Below are the code and all the weights of a small trained network. Each question names an input and a class and asks about switching units off, where a switched-off unit gives its printed mean instead of its output.

import numpy as np


def w(rows, s, z=0):
    codes = np.array(rows[::2]) - 128.0
    scale = np.full(codes.shape[1], s)
    scale[-1] = z or s
    return codes * scale


def f(y):
    return y / 2 * (1 + np.tanh(0.7978845608 * (y + 0.044715 * y**3)))


def log_softmax(a):
    a = a - a.max(-1, keepdims=True)
    return a - np.log(np.exp(a).sum(-1, keepdims=True))


def net(x, mask):
    res = np.array(x, float).reshape(1, 5) / 4 @ E
    y = f(res @ A[0][:, :-1].T + A[0][:, -1])
    res = res + np.where(mask, y, B[0][:, -1]) @ B[0][:, :-1]
    return log_softmax(res[-1] @ U[:, :-1].T + U[:, -1])


A, B = {}, {}
E = w([
[82,118,15,87,156,51],'x0',
[138,114,127,136,139,117],'x1',
[172,129,172,25,82,150],'x2',
[63,12,117,153,47,111],'x3',
[124,134,120,114,117,150],'x4',
],0.011)
A[0] = w([
[160,147,187,157,221,125,216],'neuron 0',
[21,37,54,78,59,92,185],'neuron 1',
[138,131,197,220,103,153,240],'neuron 2',
[205,194,154,110,166,133,236],'neuron 3',
[123,92,200,90,60,133,29],'neuron 4',
[121,120,36,122,247,96,32],'neuron 5',
[185,174,126,130,139,89,2],'neuron 6',
[92,178,157,157,196,111,128],'neuron 7',
[119,242,198,106,129,125,215],'neuron 8',
[141,2,150,129,26,151,142],'neuron 9',
[122,139,128,44,107,59,27],'neuron 10',
[52,56,103,140,77,93,138],'neuron 11',
[232,186,182,90,180,90,225],'neuron 12',
[139,232,154,58,84,132,110],'neuron 13',
[190,192,60,125,197,140,253],'neuron 14',
[162,169,151,122,121,132,58],'neuron 15',
[127,120,55,22,167,73,155],'neuron 16',
[124,222,59,156,181,140,113],'neuron 17',
[28,126,71,167,120,88,63],'neuron 18',
[84,139,149,214,175,232,194],'neuron 19',
[150,150,137,133,172,156,107],'neuron 20',
],0.009,0.0049)
B[0] = w([
[138,160,96,186,174,168,192],'neuron 0',
[244,33,148,206,163,196,253],'neuron 1',
[235,167,152,131,31,84,197],'neuron 2',
[173,140,116,60,222,212,216],'neuron 3',
[90,87,241,94,52,21,155],'neuron 4',
[67,100,36,151,180,101,184],'neuron 5',
[57,117,189,115,100,168,139],'neuron 6',
[29,207,88,69,88,60,159],'neuron 7',
[175,136,154,115,235,177,205],'neuron 8',
[74,65,192,103,20,83,212],'neuron 9',
[121,200,77,112,22,31,143],'neuron 10',
[176,2,128,144,148,205,211],'neuron 11',
[168,164,144,77,246,209,224],'neuron 12',
[210,114,68,83,206,189,181],'neuron 13',
[100,215,65,49,173,117,216],'neuron 14',
[113,90,185,79,202,202,145],'neuron 15',
[111,229,38,204,78,68,196],'neuron 16',
[37,178,93,55,202,52,182],'neuron 17',
[143,45,209,200,225,180,191],'neuron 18',
[198,177,37,213,66,113,183],'neuron 19',
[93,195,109,140,153,99,151],'neuron 20',
],0.0071,0.014)
U = w([
[190,227,109,142,137,117,253],'0',
[221,28,176,138,234,182,23],'1',
[193,47,146,196,6,105,242],'2',
[158,68,255,87,1,108,8],'3',
[35,173,91,154,172,128,12],'4',
],0.0076,0.0054)

Each question gives the input, the list of numbers given to net, and the class t.
The units are the neurons (one row each of A and B). Each row of codes is followed by its name. A weight is (code - 128) times the scale printed after its matrix; where a second scale follows, it is the last column's (A, B and U).
mask holds one flag per neuron, in row order. A switched-off neuron (its flag False) gives its mean, the last column of its row in B, instead of its output. The means were averaged over made-up inputs and are rounded, as every weight is.
A unit's drop is (log p(t) with every unit on - log p(t) with that unit switched off) / (log p(t) with every unit on - log p(t) with every unit switched off).
The circuit of an input: a set's keep is (log p(t) with only the set's units on - log p(t) with every unit switched off) / (log p(t) with every unit on - log p(t) with every unit switched off). Starting from the 12 units with the biggest drops (on a tie, the unit counted first), units are removed one at a time, each time the one whose removal leaves the highest keep (on an exact tie, the one counted first), for as long as the keep stays at least 0.8.
circuit, biggest first: the units of the circuit, biggest drop first
top k neurons: the k neurons with the biggest drops, biggest first
drop of u: that unit's drop, to one decimal
input [7,-3,-8,0,1], class 4: circuit, biggest first => (neuron 5)
input [2,3,7,0,1], class 0: circuit, biggest first => (neuron 11; neuron 18)
input [-6,8,7,1,2], class 3: circuit, biggest first => (neuron 4; neuron 9)
input [2,-5,1,1,1], class 2: top 3 neurons => (neuron 12; neuron 3; neuron 8)
input [4,3,1,6,8], class 2: top 4 neurons => (neuron 12; neuron 9; neuron 3; neuron 8)
input [0,5,-5,8,8], class 2: top 3 neurons => (neuron 9; neuron 12; neuron 3)
input [8,-8,2,2,-3], class 2: top 2 neurons => (neuron 16; neuron 12)
input [0,1,3,1,-5], class 3: drop of neuron 5 => 0.1
input [-1,6,-7,6,4], class 2: drop of neuron 8 => 0.1
input [1,-1,2,-1,7], class 0: drop of neuron 1 => 0.5
input [3,-3,0,-5,-5], class 4: drop of neuron 1 => 0.2
